Below is a small trained network, with its code and all its weights. Each question gives an input and a target symbol and asks what happens when units are switched off, that is, made to give their printed mean instead of their output.

import numpy as np


def w(rows, s, z=0):
    codes = np.array(rows[::2]) - 128.0
    scale = np.full(codes.shape[1], s)
    scale[-1] = z or s
    return codes * scale


def norm(h):
    return h / np.sqrt((h * h).mean(-1, keepdims=True) + 1e-5)


def f(y):
    return np.maximum(y, 0)


def softmax(a):
    e = np.exp(a - a.max(-1, keepdims=True))
    return e / e.sum(-1, keepdims=True)


def log_softmax(a):
    a = a - a.max(-1, keepdims=True)
    return a - np.log(np.exp(a).sum(-1, keepdims=True))


def net(x, mask):
    ids = ['γδεζηθξπστω'.index(c) for c in x.split()]
    T = len(ids)
    res = E[ids] + P[:T]
    u = 0
    for l in range(3):
        q, k, v = (norm(res) @ M[l].T for M in (Q, K, V))
        z = softmax(np.where(np.tri(T) > 0, q @ k.T / 3**0.5, -1e9)) @ v
        res = res + np.where(mask[u], z, O[l][:, -1]) @ O[l][:, :-1]
        u += 1
        y = f(norm(res) @ A[l][:, :-1].T + A[l][:, -1])
        res = res + np.where(mask[u : u + 16], y, B[l][:, -1]) @ B[l][:, :-1]
        u += 16
    return log_softmax(norm(res)[-1] @ U[:, :-1].T + U[:, -1])


Q, K, V, O, A, B = {}, {}, {}, {}, {}, {}
E = w([
[108,173,105,121],'γ',
[117,171,108,115],'δ',
[108,172,105,121],'ε',
[99,169,105,127],'ζ',
[90,118,108,2],'η',
[88,163,107,134],'θ',
[87,61,107,139],'ξ',
[141,55,109,110],'π',
[117,49,107,124],'σ',
[164,75,109,95],'τ',
[134,137,218,152],'ω',
],0.0081)
P = w([
[38,91,143,36],'0',
[66,106,136,68],'1',
[80,118,121,88],'2',
[91,119,107,103],'3',
[102,124,98,119],'4',
[116,128,92,133],'5',
[130,133,88,147],'6',
[145,134,82,163],'7',
[160,135,79,181],'8',
[169,131,66,206],'9',
[150,206,3,140],'10',
],0.0045)
Q[0] = w([
[131,187,41,138],'0.h0',
[178,114,29,71],'0.h0',
[175,155,251,165],'0.h0',
],0.018)
K[0] = w([
[180,61,140,205],'0.h0',
[121,128,96,247],'0.h0',
[29,88,173,33],'0.h0',
],0.016)
V[0] = w([
[87,163,223,125],'0.h0',
[172,43,160,121],'0.h0',
[9,85,139,254],'0.h0',
],0.0098)
O[0] = w([
[217,105,102,242,2],'0.h0',
[42,92,243,130,19],'0.h0',
[254,103,178,73,251],'0.h0',
],0.0075,0.0028)
A[0] = w([
[121,69,123,102,3],'0.n0',
[95,128,94,186,52],'0.n1',
[127,136,126,128,94],'0.n2',
[131,123,77,134,56],'0.n3',
[138,233,199,145,159],'0.n4',
[112,186,194,140,55],'0.n5',
[122,155,154,159,118],'0.n6',
[159,89,123,134,176],'0.n7',
[158,177,117,126,81],'0.n8',
[124,118,79,125,89],'0.n9',
[149,254,225,209,162],'0.n10',
[91,99,111,138,109],'0.n11',
[153,239,139,171,117],'0.n12',
[128,120,105,109,144],'0.n13',
[146,177,90,173,77],'0.n14',
[136,149,138,96,149],'0.n15',
],0.014,0.0031)
B[0] = w([
[71,117,153,135,179],'0.n0',
[134,142,80,162,149],'0.n1',
[130,123,128,124,129],'0.n2',
[105,133,81,119,237],'0.n3',
[160,137,114,193,206],'0.n4',
[188,113,74,123,180],'0.n5',
[137,156,126,118,144],'0.n6',
[172,116,147,150,255],'0.n7',
[148,123,174,129,243],'0.n8',
[111,130,83,126,243],'0.n9',
[119,252,169,139,194],'0.n10',
[93,138,120,129,178],'0.n11',
[133,78,174,123,230],'0.n12',
[121,117,106,117,248],'0.n13',
[60,92,142,106,251],'0.n14',
[146,100,118,113,247],'0.n15',
],0.033,0.0031)
Q[1] = w([
[58,157,201,39],'1.h0',
[144,254,75,159],'1.h0',
[87,5,78,50],'1.h0',
],0.0095)
K[1] = w([
[51,168,159,55],'1.h0',
[101,105,76,235],'1.h0',
[162,199,84,2],'1.h0',
],0.011)
V[1] = w([
[100,50,162,221],'1.h0',
[137,179,102,2],'1.h0',
[111,77,155,179],'1.h0',
],0.0091)
O[1] = w([
[164,157,114,33,177],'1.h0',
[126,72,163,255,253],'1.h0',
[151,146,115,71,164],'1.h0',
],0.007,0.0013)
A[1] = w([
[41,93,187,237,133],'1.n0',
[102,158,121,126,115],'1.n1',
[152,172,136,102,151],'1.n2',
[139,187,155,135,6],'1.n3',
[120,191,191,128,136],'1.n4',
[129,236,254,210,210],'1.n5',
[163,161,47,110,124],'1.n6',
[128,134,141,151,114],'1.n7',
[41,181,46,111,85],'1.n8',
[127,144,142,130,144],'1.n9',
[66,131,144,231,94],'1.n10',
[175,117,166,96,104],'1.n11',
[164,236,136,121,13],'1.n12',
[88,138,178,218,76],'1.n13',
[68,60,183,16,111],'1.n14',
[155,108,89,212,123],'1.n15',
],0.0093,0.002)
B[1] = w([
[81,119,185,196,177],'1.n0',
[134,119,100,147,141],'1.n1',
[125,138,116,152,145],'1.n2',
[122,154,106,117,144],'1.n3',
[135,160,78,117,158],'1.n4',
[191,201,13,100,193],'1.n5',
[130,72,99,208,200],'1.n6',
[141,136,122,118,134],'1.n7',
[134,187,231,104,209],'1.n8',
[129,134,118,126,136],'1.n9',
[175,94,120,163,156],'1.n10',
[159,105,147,131,164],'1.n11',
[130,179,88,113,152],'1.n12',
[168,121,151,121,149],'1.n13',
[128,105,85,6,254],'1.n14',
[116,88,145,88,183],'1.n15',
],0.024,0.0063)
Q[2] = w([
[122,8,199,133],'2.h0',
[109,203,105,117],'2.h0',
[119,176,76,161],'2.h0',
],0.017)
K[2] = w([
[171,3,114,199],'2.h0',
[80,191,140,107],'2.h0',
[92,121,106,71],'2.h0',
],0.017)
V[2] = w([
[135,127,108,113],'2.h0',
[96,126,184,173],'2.h0',
[159,116,93,254],'2.h0',
],0.0079)
O[2] = w([
[95,140,143,122,174],'2.h0',
[190,88,106,96,1],'2.h0',
[49,89,158,2,224],'2.h0',
],0.0058,0.0022)
A[2] = w([
[28,154,66,121,138],'2.n0',
[119,134,141,122,155],'2.n1',
[38,115,70,129,110],'2.n2',
[107,113,131,100,100],'2.n3',
[216,125,128,112,107],'2.n4',
[133,137,129,123,127],'2.n5',
[131,135,123,128,133],'2.n6',
[126,181,246,225,22],'2.n7',
[59,254,39,149,84],'2.n8',
[131,138,128,125,121],'2.n9',
[201,169,161,104,1],'2.n10',
[206,166,238,131,48],'2.n11',
[103,185,86,150,94],'2.n12',
[166,181,200,121,71],'2.n13',
[113,134,131,129,120],'2.n14',
[158,208,70,115,126],'2.n15',
],0.013,0.0031)
B[2] = w([
[171,179,170,170,227],'2.n0',
[129,111,127,128,153],'2.n1',
[70,163,91,158,254],'2.n2',
[102,150,132,146,207],'2.n3',
[166,130,169,169,213],'2.n4',
[130,129,122,134,136],'2.n5',
[128,134,123,131,136],'2.n6',
[79,2,182,188,192],'2.n7',
[253,169,54,125,221],'2.n8',
[128,130,123,134,135],'2.n9',
[113,171,173,97,166],'2.n10',
[124,214,182,104,185],'2.n11',
[188,156,105,114,171],'2.n12',
[133,94,65,139,170],'2.n13',
[137,124,120,130,137],'2.n14',
[137,195,66,167,209],'2.n15',
],0.033,0.0045)
U = w([
[202,177,238,124,98],'γ',
[108,127,68,54,124],'δ',
[223,53,121,162,91],'ε',
[62,191,193,104,63],'ζ',
[105,60,13,192,77],'η',
[86,161,155,91,96],'θ',
[170,86,116,38,172],'ξ',
[97,69,214,203,170],'π',
[89,192,111,180,76],'σ',
[207,201,52,147,254],'τ',
[74,161,110,179,161],'ω',
],0.011,0.0027)

Each question gives the input, a string of symbols that net reads in full, and the target symbol t.
The units are the heads (3 rows each of Q, K, V and O) and the neurons (one row each of A and B). Each row of codes is followed by its name. A weight is (code - 128) times the scale printed after its matrix; where a second scale follows, it is the last column's (O, A, B and U).
mask holds one flag per unit, layer by layer, with each layer's heads first. A switched-off unit (its flag False) gives its mean, the last column of its rows in O or B, instead of its output. The means were averaged over made-up inputs and are rounded, as every weight is.
A unit's drop is (log p(t) with every unit on - log p(t) with that unit switched off) / (log p(t) with every unit on - log p(t) with every unit switched off).
The circuit of an input: a set's keep is (log p(t) with only the set's units on - log p(t) with every unit switched off) / (log p(t) with every unit on - log p(t) with every unit switched off). Starting from the 12 units with the biggest drops (on a tie, the unit counted first), units are removed one at a time, each time the one whose removal leaves the highest keep (on an exact tie, the one counted first), for as long as the keep stays at least 0.8.
units of the circuit, in order: the units of the circuit, biggest drop first
most important unit: the unit with the biggest drop
top k neurons: the k neurons with the biggest drops, biggest first
top k neurons in layer l: the k neurons of layer l with the biggest drops, biggest first
input π η π ζ ζ ξ ε ζ τ, target η: most important unit -> 0.h0
input τ ω ζ ξ γ ξ δ ζ, target γ: units of the circuit, in order -> (0.n8, 2.n4, 2.n8)
input θ ξ ξ η γ ζ ζ, target δ: top 2 neurons -> (0.n14, 1.n14)
input τ ξ ξ, target ξ: units of the circuit, in order -> (0.h0, 1.n14)
input π τ τ τ θ ζ σ ζ ω ζ τ, target η: top 2 neurons in layer 1 -> (1.n8, 1.n6)
input τ π δ π τ ζ ε, target π: top 2 neurons -> (1.n8, 2.n7)
input τ ξ ω π σ η ε δ τ τ, target ζ: top 2 neurons in layer 1 -> (1.n14, 1.n6)
input θ ζ δ π ζ, target η: top 4 neurons in layer 0 -> (0.n5, 0.n14, 0.n10, 0.n4)
input τ γ γ, target π: top 2 neurons -> (1.n8, 2.n7)
input π ξ π τ δ τ ω ω ζ ξ, target η: top 2 neurons -> (1.n8, 0.n12)
input ζ τ ζ ξ ω ω ε τ σ τ ε, target π: top 3 neurons -> (2.n7, 1.n8, 0.n10)
input π ζ θ ω ξ, target γ: top 2 neurons -> (0.n10, 0.n7)
input ζ ζ ζ γ, target δ: top 2 neurons in layer 0 -> (0.n12, 0.n14)
input θ ξ γ τ ζ ζ, target π: top 2 neurons -> (1.n8, 2.n7)
input ζ ζ ξ π γ, target η: top 2 neurons in layer 0 -> (0.n5, 0.n4)
input θ ω σ, target γ: top 2 neurons -> (0.n7, 0.n10)
input ζ η ξ, target π: most important unit -> 0.n0
input γ π γ τ η ζ π γ δ, target η: top 2 neurons -> (0.n5, 0.n4)
input δ ζ γ ω ζ ξ ε, target γ: top 2 neurons -> (0.n10, 0.n15)
input σ π θ δ γ τ ζ ξ, target η: most important unit -> 0.h0
input π θ τ, target ε: top 2 neurons -> (0.n7, 1.n8)
input τ θ ε π ξ τ ξ π θ, target η: top 2 neurons in layer 0 -> (0.n5, 0.n14)
input τ ε ζ δ η ζ γ θ ζ, target ξ: top 3 neurons in layer 0 -> (0.n12, 0.n8, 0.n10)
input π θ ω γ η ξ ζ δ τ π θ, target π: top 4 neurons in layer 0 -> (0.n10, 0.n7, 0.n12, 0.n8)
input η π τ η τ θ ζ, target π: top 2 neurons -> (2.n7, 1.n8)
input θ σ ζ ω τ τ ε γ σ δ δ, target ε: top 2 neurons in layer 0 -> (0.n10, 0.n15)
input ε σ δ σ γ τ ξ τ η, target ζ: top 2 neurons in layer 1 -> (1.n14, 1.n0)
input η τ ω ξ ξ θ, target γ: top 2 neurons -> (0.n10, 1.n5)
input ξ ξ ζ θ ξ η ε π ζ, target η: top neuron in layer 1 -> (1.n6)
input ζ τ ξ θ ζ ζ, target ξ: top 2 neurons -> (0.n12, 0.n8)
